Below is a small trained network, with its code and all its weights. Each question gives an input and a target symbol and asks what happens when units are switched off, that is, made to give their printed mean instead of their output.

import numpy as np


def w(rows, s, z=0):
    codes = np.array(rows[::2]) - 128.0
    scale = np.full(codes.shape[1], s)
    scale[-1] = z or s
    return codes * scale


def f(y):
    return y / 2 * (1 + np.tanh(0.7978845608 * (y + 0.044715 * y**3)))


def softmax(a):
    e = np.exp(a - a.max(-1, keepdims=True))
    return e / e.sum(-1, keepdims=True)


def log_softmax(a):
    a = a - a.max(-1, keepdims=True)
    return a - np.log(np.exp(a).sum(-1, keepdims=True))


def net(x, mask):
    ids = ['αβγδζηθμξπστψω'.index(c) for c in x.split()]
    T = len(ids)
    res = E[ids] + P[:T]
    u = 0
    for l in range(2):
        r = res
        for j in range(3):
            rows = slice(4 * j, 4 * j + 4)
            q, k, v = (r @ M[l][rows].T for M in (Q, K, V))
            z = softmax(np.where(np.tri(T) > 0, q @ k.T / 4**0.5, -1e9)) @ v
            o = O[l][rows]
            res = res + np.where(mask[u + j], z, o[:, -1]) @ o[:, :-1]
        u += 3
        y = f(res @ A[l][:, :-1].T + A[l][:, -1])
        res = res + np.where(mask[u : u + 4], y, B[l][:, -1]) @ B[l][:, :-1]
        u += 4
    return log_softmax(res[-1] @ U[:, :-1].T + U[:, -1])


Q, K, V, O, A, B = {}, {}, {}, {}, {}, {}
E = w([
[113,155,36],'α',
[79,169,90],'β',
[129,149,113],'γ',
[150,153,90],'δ',
[152,177,144],'ζ',
[193,194,115],'η',
[144,182,177],'θ',
[105,159,112],'μ',
[147,2,114],'ξ',
[108,161,115],'π',
[128,150,141],'σ',
[90,157,155],'τ',
[78,154,120],'ψ',
[101,156,111],'ω',
],0.009)
P = w([
[145,120,156],'0',
[108,185,52],'1',
[124,183,59],'2',
[113,175,49],'3',
[118,174,43],'4',
[103,172,39],'5',
[104,162,21],'6',
[94,157,4],'7',
[91,154,6],'8',
[90,156,9],'9',
[82,148,6],'10',
[87,145,12],'11',
[84,142,8],'12',
[85,138,2],'13',
],0.0058)
Q[0] = w([
[71,131,20],'0.h0',
[71,156,42],'0.h0',
[167,88,190],'0.h0',
[175,137,240],'0.h0',
[255,55,246],'0.h1',
[114,7,110],'0.h1',
[151,31,141],'0.h1',
[187,233,178],'0.h1',
[141,29,222],'0.h2',
[117,180,47],'0.h2',
[138,87,205],'0.h2',
[145,59,212],'0.h2',
],0.0071)
K[0] = w([
[192,45,131],'0.h0',
[155,74,148],'0.h0',
[119,162,106],'0.h0',
[43,211,140],'0.h0',
[49,198,61],'0.h1',
[222,208,107],'0.h1',
[173,212,94],'0.h1',
[3,70,115],'0.h1',
[120,126,22],'0.h2',
[153,106,229],'0.h2',
[102,153,36],'0.h2',
[119,141,23],'0.h2',
],0.0084)
V[0] = w([
[204,55,157],'0.h0',
[194,60,128],'0.h0',
[150,7,132],'0.h0',
[66,228,74],'0.h0',
[35,176,147],'0.h1',
[10,46,93],'0.h1',
[27,47,64],'0.h1',
[207,190,223],'0.h1',
[157,180,6],'0.h2',
[161,173,7],'0.h2',
[117,103,254],'0.h2',
[76,179,192],'0.h2',
],0.0066)
O[0] = w([
[151,88,214,47],'0.h0',
[154,63,205,84],'0.h0',
[103,56,208,63],'0.h0',
[128,159,42,246],'0.h0',
[76,203,72,159],'0.h1',
[1,74,104,141],'0.h1',
[25,64,88,167],'0.h1',
[199,192,191,52],'0.h1',
[177,79,35,254],'0.h2',
[179,72,36,247],'0.h2',
[95,196,227,15],'0.h2',
[110,209,134,126],'0.h2',
],0.0072,0.0028)
A[0] = w([
[208,210,231,250],'0.n0',
[75,230,84,170],'0.n1',
[109,254,93,185],'0.n2',
[112,225,74,165],'0.n3',
],0.0068,0.0024)
B[0] = w([
[195,229,229,127],'0.n0',
[67,196,76,242],'0.n1',
[72,254,86,233],'0.n2',
[101,174,59,253],'0.n3',
],0.006,0.0071)
Q[1] = w([
[115,98,107],'1.h0',
[150,174,45],'1.h0',
[95,68,178],'1.h0',
[122,125,186],'1.h0',
[133,17,130],'1.h1',
[108,117,103],'1.h1',
[132,11,130],'1.h1',
[136,254,135],'1.h1',
[157,181,160],'1.h2',
[86,165,84],'1.h2',
[61,149,64],'1.h2',
[184,152,187],'1.h2',
],0.0082)
K[1] = w([
[205,99,210],'1.h0',
[102,10,154],'1.h0',
[183,253,119],'1.h0',
[127,243,82],'1.h0',
[119,191,71],'1.h1',
[106,164,162],'1.h1',
[114,200,68],'1.h1',
[156,4,192],'1.h1',
[104,50,85],'1.h2',
[144,114,247],'1.h2',
[143,140,251],'1.h2',
[103,84,40],'1.h2',
],0.0051)
V[1] = w([
[227,86,130],'1.h0',
[254,97,163],'1.h0',
[157,87,93],'1.h0',
[14,139,74],'1.h0',
[14,107,89],'1.h1',
[213,62,81],'1.h1',
[141,52,79],'1.h1',
[25,78,87],'1.h1',
[225,129,133],'1.h2',
[191,192,198],'1.h2',
[47,170,175],'1.h2',
[40,82,56],'1.h2',
],0.0076)
O[1] = w([
[149,80,19,87],'1.h0',
[105,58,2,26],'1.h0',
[184,129,91,169],'1.h0',
[180,189,228,254],'1.h0',
[78,203,123,195],'1.h1',
[243,196,56,86],'1.h1',
[178,228,75,99],'1.h1',
[91,230,115,157],'1.h1',
[221,91,150,115],'1.h2',
[143,37,170,193],'1.h2',
[20,63,172,185],'1.h2',
[96,202,92,99],'1.h2',
],0.0061,0.0071)
A[1] = w([
[204,22,215,28],'1.n0',
[20,78,230,85],'1.n1',
[93,254,89,117],'1.n2',
[177,148,32,253],'1.n3',
],0.0043,0.0028)
B[1] = w([
[244,180,251,166],'1.n0',
[3,35,80,168],'1.n1',
[235,178,220,247],'1.n2',
[154,43,41,199],'1.n3',
],0.0041,0.015)
U = w([
[116,110,106,95],'α',
[2,96,125,74],'β',
[226,125,161,65],'γ',
[158,71,35,196],'δ',
[99,160,165,83],'ζ',
[157,110,160,171],'η',
[82,65,97,153],'θ',
[115,133,137,119],'μ',
[124,88,180,87],'ξ',
[158,187,187,76],'π',
[118,140,136,171],'σ',
[129,141,146,110],'τ',
[233,190,113,29],'ψ',
[117,87,73,252],'ω',
],0.0035,0.003)

Each question gives the input, a string of symbols that net reads in full, and the target symbol t.
The units are the heads (4 rows each of Q, K, V and O) and the neurons (one row each of A and B). Each row of codes is followed by its name. A weight is (code - 128) times the scale printed after its matrix; where a second scale follows, it is the last column's (O, A, B and U).
mask holds one flag per unit, layer by layer, with each layer's heads first. A switched-off unit (its flag False) gives its mean, the last column of its rows in O or B, instead of its output. The means were averaged over made-up inputs and are rounded, as every weight is.
A unit's drop is (log p(t) with every unit on - log p(t) with that unit switched off) / (log p(t) with every unit on - log p(t) with every unit switched off).
unit that matters most: the unit with the biggest drop
k most important neurons: the k neurons with the biggest drops, biggest first
top k neurons in layer l: the k neurons of layer l with the biggest drops, biggest first
heads that matter: for each layer, one digit per head in row order, 1 if its drop is at least 0.15 and else 0, layers parted by /
input η τ γ η ξ, target δ: unit that matters most => 1.h0
input η τ ψ θ, target γ: 3 most important neurons => 0.n0, 1.n0, 0.n1
input η β ψ η, target γ: heads that matter => 010 / 011
input θ ψ γ δ α β ω π τ δ γ α β δ, target ξ: heads that matter => 111 / 111
input α τ τ σ π, target ψ: heads that matter => 101 / 011
input η ψ θ τ β, target γ: heads that matter => 010 / 011
input τ η τ ζ α π τ ψ, target β: 2 most important neurons => 1.n1, 0.n0
input η ω τ η α ξ, target δ: heads that matter => 011 / 100
input η σ ψ α τ θ μ σ, target γ: 2 most important neurons => 0.n0, 1.n0
input β ζ θ α π α τ, target π: heads that matter => 100 / 100
input η α σ α δ η, target γ: heads that matter => 110 / 011
input ζ τ α α ξ η α τ θ, target δ: 4 most important neurons => 0.n2, 0.n1, 0.n3, 1.n2
input α α δ ζ β ζ, target ψ: heads that matter => 001 / 011
input η ξ π α ζ η π δ, target δ: heads that matter => 010 / 100
input τ α ω τ θ γ, target β: unit that matters most => 0.h2
input μ σ δ γ η ζ ξ β β θ ζ τ θ η, target δ: top 3 neurons in layer 0 => 0.n2, 0.n1, 0.n3
input τ γ ω α β ω τ ζ σ γ β π, target β: top 3 neurons in layer 1 => 1.n1, 1.n2, 1.n0
input δ α μ γ η η ω α ω θ σ τ μ, target δ: 4 most important neurons => 0.n2, 0.n1, 0.n3, 1.n3
input α α τ β β ω θ, target ψ: heads that matter => 101 / 011
input β σ α β μ, target π: unit that matters most => 1.h0
input η ξ ζ θ τ, target δ: 2 most important neurons => 0.n2, 0.n1
input η β δ δ ψ α θ, target γ: 2 most important neurons => 0.n0, 1.n0
input τ γ θ σ β α ψ σ, target β: top 2 neurons in layer 1 => 1.n1, 1.n2
input θ μ α η ψ α α ω μ ω θ σ γ, target ξ: 2 most important neurons => 0.n0, 1.n0
input ξ γ θ σ ζ α τ α μ α η ζ α η, target δ: heads that matter => 100 / 100
